Here is a tiny trained network, its code and every weight. The questions are about switching its units off for an input and a class, where a switched-off unit gives its printed mean instead of its output.

import numpy as np


def w(rows, s, z=0):
    codes = np.array(rows[::2]) - 128.0
    scale = np.full(codes.shape[1], s)
    scale[-1] = z or s
    return codes * scale


def norm(h):
    return h / np.sqrt((h * h).mean(-1, keepdims=True) + 1e-5)


def f(y):
    return np.maximum(y, 0)


def log_softmax(a):
    a = a - a.max(-1, keepdims=True)
    return a - np.log(np.exp(a).sum(-1, keepdims=True))


def net(x, mask):
    res = np.array(x, float).reshape(1, 3) / 4 @ E
    u = 0
    for l in range(4):
        y = f(norm(res) @ A[l][:, :-1].T + A[l][:, -1])
        res = res + np.where(mask[u : u + 5], y, B[l][:, -1]) @ B[l][:, :-1]
        u += 5
    return log_softmax(norm(res)[-1] @ U[:, :-1].T + U[:, -1])


A, B = {}, {}
E = w([
[38,146,150,146,104,125,93,144,166],'x0',
[97,152,113,137,115,90,210,127,225],'x1',
[180,2,106,130,153,130,191,126,147],'x2',
],0.0045)
A[0] = w([
[91,197,130,126,125,126,34,128,53,78],'L0N1',
[200,53,128,133,135,135,110,124,29,5],'L0N2',
[163,4,131,124,133,142,73,130,23,103],'L0N3',
[57,21,135,132,124,127,138,136,228,142],'L0N4',
[129,95,88,110,131,123,137,108,125,52],'L0N5',
],0.014,0.0015)
B[0] = w([
[125,180,162,140,107,181,89,126,127,249],'L0N1',
[158,131,104,61,132,107,191,96,78,203],'L0N2',
[150,5,50,111,136,51,152,148,103,227],'L0N3',
[133,99,97,118,136,67,186,111,136,220],'L0N4',
[129,105,148,170,114,82,138,104,140,150],'L0N5',
],0.02,0.016)
A[1] = w([
[139,91,91,126,121,35,223,94,155,40],'L1N1',
[121,130,88,119,111,49,233,107,167,235],'L1N2',
[119,78,115,141,135,51,199,117,206,90],'L1N3',
[85,76,148,110,172,93,136,158,160,54],'L1N4',
[136,123,150,112,250,106,186,112,201,2],'L1N5',
],0.023,0.0005)
B[1] = w([
[157,66,93,118,159,72,160,146,133,255],'L1N1',
[144,76,117,126,142,73,122,101,87,237],'L1N2',
[133,118,113,99,121,46,145,116,107,221],'L1N3',
[110,141,134,115,99,96,119,127,131,156],'L1N4',
[150,111,99,96,105,254,127,152,84,169],'L1N5',
],0.022,0.04)
A[2] = w([
[94,119,130,119,160,34,168,64,134,190],'L2N1',
[126,2,104,179,162,97,157,105,133,2],'L2N2',
[116,63,79,139,129,75,177,148,191,199],'L2N3',
[96,49,84,155,134,112,144,181,145,165],'L2N4',
[103,56,119,118,172,131,136,142,207,153],'L2N5',
],0.017,0.00086)
B[2] = w([
[194,80,87,148,93,153,60,165,72,223],'L2N1',
[70,139,102,136,143,54,214,120,191,250],'L2N2',
[93,128,133,93,81,2,101,24,3,225],'L2N3',
[159,161,203,163,147,96,67,113,124,197],'L2N4',
[162,153,83,167,118,64,242,25,54,157],'L2N5',
],0.0084,0.024)
A[3] = w([
[97,222,153,156,103,127,177,85,174,211],'L3N1',
[86,85,139,186,101,214,9,169,152,3],'L3N2',
[109,52,81,99,127,161,189,205,205,102],'L3N3',
[135,1,40,125,121,103,118,164,87,1],'L3N4',
[109,85,178,119,191,185,78,140,149,41],'L3N5',
],0.016,0.00054)
B[3] = w([
[111,69,151,167,120,40,122,75,124,159],'L3N1',
[107,158,212,234,130,74,123,72,184,177],'L3N2',
[84,169,126,172,96,41,82,4,17,141],'L3N3',
[74,178,148,81,127,2,183,90,171,253],'L3N4',
[124,166,126,150,89,86,121,90,110,141],'L3N5',
],0.0093,0.028)
U = w([
[137,151,111,79,119,238,135,165,123,43],'0',
[122,112,118,121,208,249,131,255,178,3],'1',
[108,191,223,198,105,153,78,95,146,188],'2',
[152,68,96,88,140,42,167,119,85,208],'3',
],0.0097,0.0032)

Each question gives the input, the list of numbers given to net, and the class t.
The units are the neurons (one row each of A and B). Each row of codes is followed by its name. A weight is (code - 128) times the scale printed after its matrix; where a second scale follows, it is the last column's (A, B and U).
mask holds one flag per neuron, layer by layer. A switched-off neuron (its flag False) gives its mean, the last column of its row in B, instead of its output. The means were averaged over made-up inputs and are rounded, as every weight is.
A unit's drop is (log p(t) with every unit on - log p(t) with that unit switched off) / (log p(t) with every unit on - log p(t) with every unit switched off).
unit that matters most: the unit with the biggest drop
k most important neurons: the k neurons with the biggest drops, biggest first
k most important neurons of layer l: the k neurons of layer l with the biggest drops, biggest first
drop of u: that unit's drop, to one decimal
input [0,-8,-6], class 2: 2 most important neurons : L0N1, L1N1
input [-4,1,-3], class 2: unit that matters most : L1N1
input [2,8,-8], class 2: 4 most important neurons : L0N3, L0N4, L1N1, L1N2
input [4,-1,-1], class 2: 3 most important neurons : L1N1, L1N2, L1N3
input [0,-7,-5], class 0: 4 most important neurons of layer 0 : L0N1, L0N2, L0N4, L0N3
input [-5,-5,-7], class 0: 2 most important neurons of layer 2 : L2N2, L2N4
input [-6,-1,-5], class 2: 2 most important neurons of layer 0 : L0N3, L0N1
input [-7,-3,-8], class 2: 2 most important neurons : L1N1, L1N2
input [3,2,-4], class 2: 3 most important neurons : L1N1, L1N2, L1N3
input [1,-1,-8], class 2: drop of L1N1 : 0.5
input [5,1,-8], class 2: drop of L1N1 : 0.6
input [0,3,-8], class 2: drop of L1N3 : 0.1
input [-4,0,-7], class 2: drop of L1N1 : 0.6
